Here is a tiny trained network, its code and every weight. The questions are about switching its units off for an input and a class, where a switched-off unit gives its printed mean instead of its output.

import numpy as np


def w(rows, s, z=0):
    codes = np.array(rows[::2]) - 128.0
    scale = np.full(codes.shape[1], s)
    scale[-1] = z or s
    return codes * scale


def f(y):
    return y / 2 * (1 + np.tanh(0.7978845608 * (y + 0.044715 * y**3)))


def log_softmax(a):
    a = a - a.max(-1, keepdims=True)
    return a - np.log(np.exp(a).sum(-1, keepdims=True))


def net(x, mask):
    res = np.array(x, float).reshape(1, 3) / 4 @ E
    y = f(res @ A[0][:, :-1].T + A[0][:, -1])
    res = res + np.where(mask, y, B[0][:, -1]) @ B[0][:, :-1]
    return log_softmax(res[-1] @ U[:, :-1].T + U[:, -1])


A, B = {}, {}
E = w([
[79,131,245,211,42,180],'x0',
[210,14,249,146,145,110],'x1',
[76,127,136,170,145,2],'x2',
],0.0093)
A[0] = w([
[145,121,102,100,168,112,158],'neuron 0',
[89,174,107,104,137,65,138],'neuron 1',
[102,103,75,140,197,73,203],'neuron 2',
[132,165,135,143,90,210,233],'neuron 3',
[107,169,84,130,143,33,163],'neuron 4',
[71,149,143,231,126,175,175],'neuron 5',
[171,117,179,172,145,116,166],'neuron 6',
[41,177,151,117,145,35,209],'neuron 7',
[153,115,139,181,131,147,197],'neuron 8',
[45,142,150,201,72,151,173],'neuron 9',
[133,150,123,125,89,215,252],'neuron 10',
[214,75,179,137,150,121,88],'neuron 11',
[119,237,102,108,160,91,227],'neuron 12',
[80,128,132,150,125,158,216],'neuron 13',
[151,167,91,61,136,215,207],'neuron 14',
[178,57,167,133,181,108,200],'neuron 15',
[2,180,71,161,146,87,239],'neuron 16',
[160,140,134,136,129,57,158],'neuron 17',
],0.013,0.0038)
B[0] = w([
[136,104,78,80,130,129,166],'neuron 0',
[133,168,154,104,72,90,186],'neuron 1',
[108,126,85,84,113,93,195],'neuron 2',
[99,169,129,173,133,211,207],'neuron 3',
[171,151,81,87,60,79,205],'neuron 4',
[99,199,88,190,101,180,208],'neuron 5',
[138,143,137,144,176,135,180],'neuron 6',
[72,146,50,125,98,130,213],'neuron 7',
[147,132,132,205,156,153,161],'neuron 8',
[66,179,102,130,84,170,225],'neuron 9',
[123,126,136,150,117,215,209],'neuron 10',
[178,150,160,110,178,106,197],'neuron 11',
[209,137,157,91,110,112,217],'neuron 12',
[125,160,135,160,84,162,169],'neuron 13',
[180,125,91,108,114,223,219],'neuron 14',
[209,39,206,152,177,99,203],'neuron 15',
[136,245,194,126,76,106,253],'neuron 16',
[77,118,105,132,150,137,160],'neuron 17',
],0.011,0.015)
U = w([
[191,188,175,132,143,173,218],'0',
[128,140,105,129,109,108,4],'1',
[137,123,66,102,141,207,86],'2',
[161,64,148,110,246,74,231],'3',
[46,196,104,181,94,161,172],'4',
[118,204,151,83,159,118,18],'5',
[75,135,173,59,115,131,16],'6',
[134,185,89,50,49,87,233],'7',
],0.011,0.0029)

Each question gives the input, the list of numbers given to net, and the class t.
The units are the neurons (one row each of A and B). Each row of codes is followed by its name. A weight is (code - 128) times the scale printed after its matrix; where a second scale follows, it is the last column's (A, B and U).
mask holds one flag per neuron, in row order. A switched-off neuron (its flag False) gives its mean, the last column of its row in B, instead of its output. The means were averaged over made-up inputs and are rounded, as every weight is.
A unit's drop is (log p(t) with every unit on - log p(t) with that unit switched off) / (log p(t) with every unit on - log p(t) with every unit switched off).
k most important neurons: the k neurons with the biggest drops, biggest first
drop of u: that unit's drop, to one decimal
input [-6,2,-5], class 2: most important neuron -> (neuron 14)
input [-2,-4,-3], class 0: 2 most important neurons -> (neuron 7; neuron 9)
input [3,1,-6], class 2: 2 most important neurons -> (neuron 16; neuron 14)
input [-8,0,-6], class 2: 2 most important neurons -> (neuron 14; neuron 16)
input [0,-4,-7], class 2: 2 most important neurons -> (neuron 16; neuron 14)
input [0,-3,-6], class 2: 2 most important neurons -> (neuron 16; neuron 14)
input [1,6,-5], class 3: 2 most important neurons -> (neuron 16; neuron 15)
input [2,1,-5], class 2: 2 most important neurons -> (neuron 16; neuron 12)
input [-3,4,7], class 3: drop of neuron 9 -> 0.1
input [4,0,-8], class 4: drop of neuron 15 -> 0.4
input [-4,0,-4], class 2: drop of neuron 16 -> 0.3
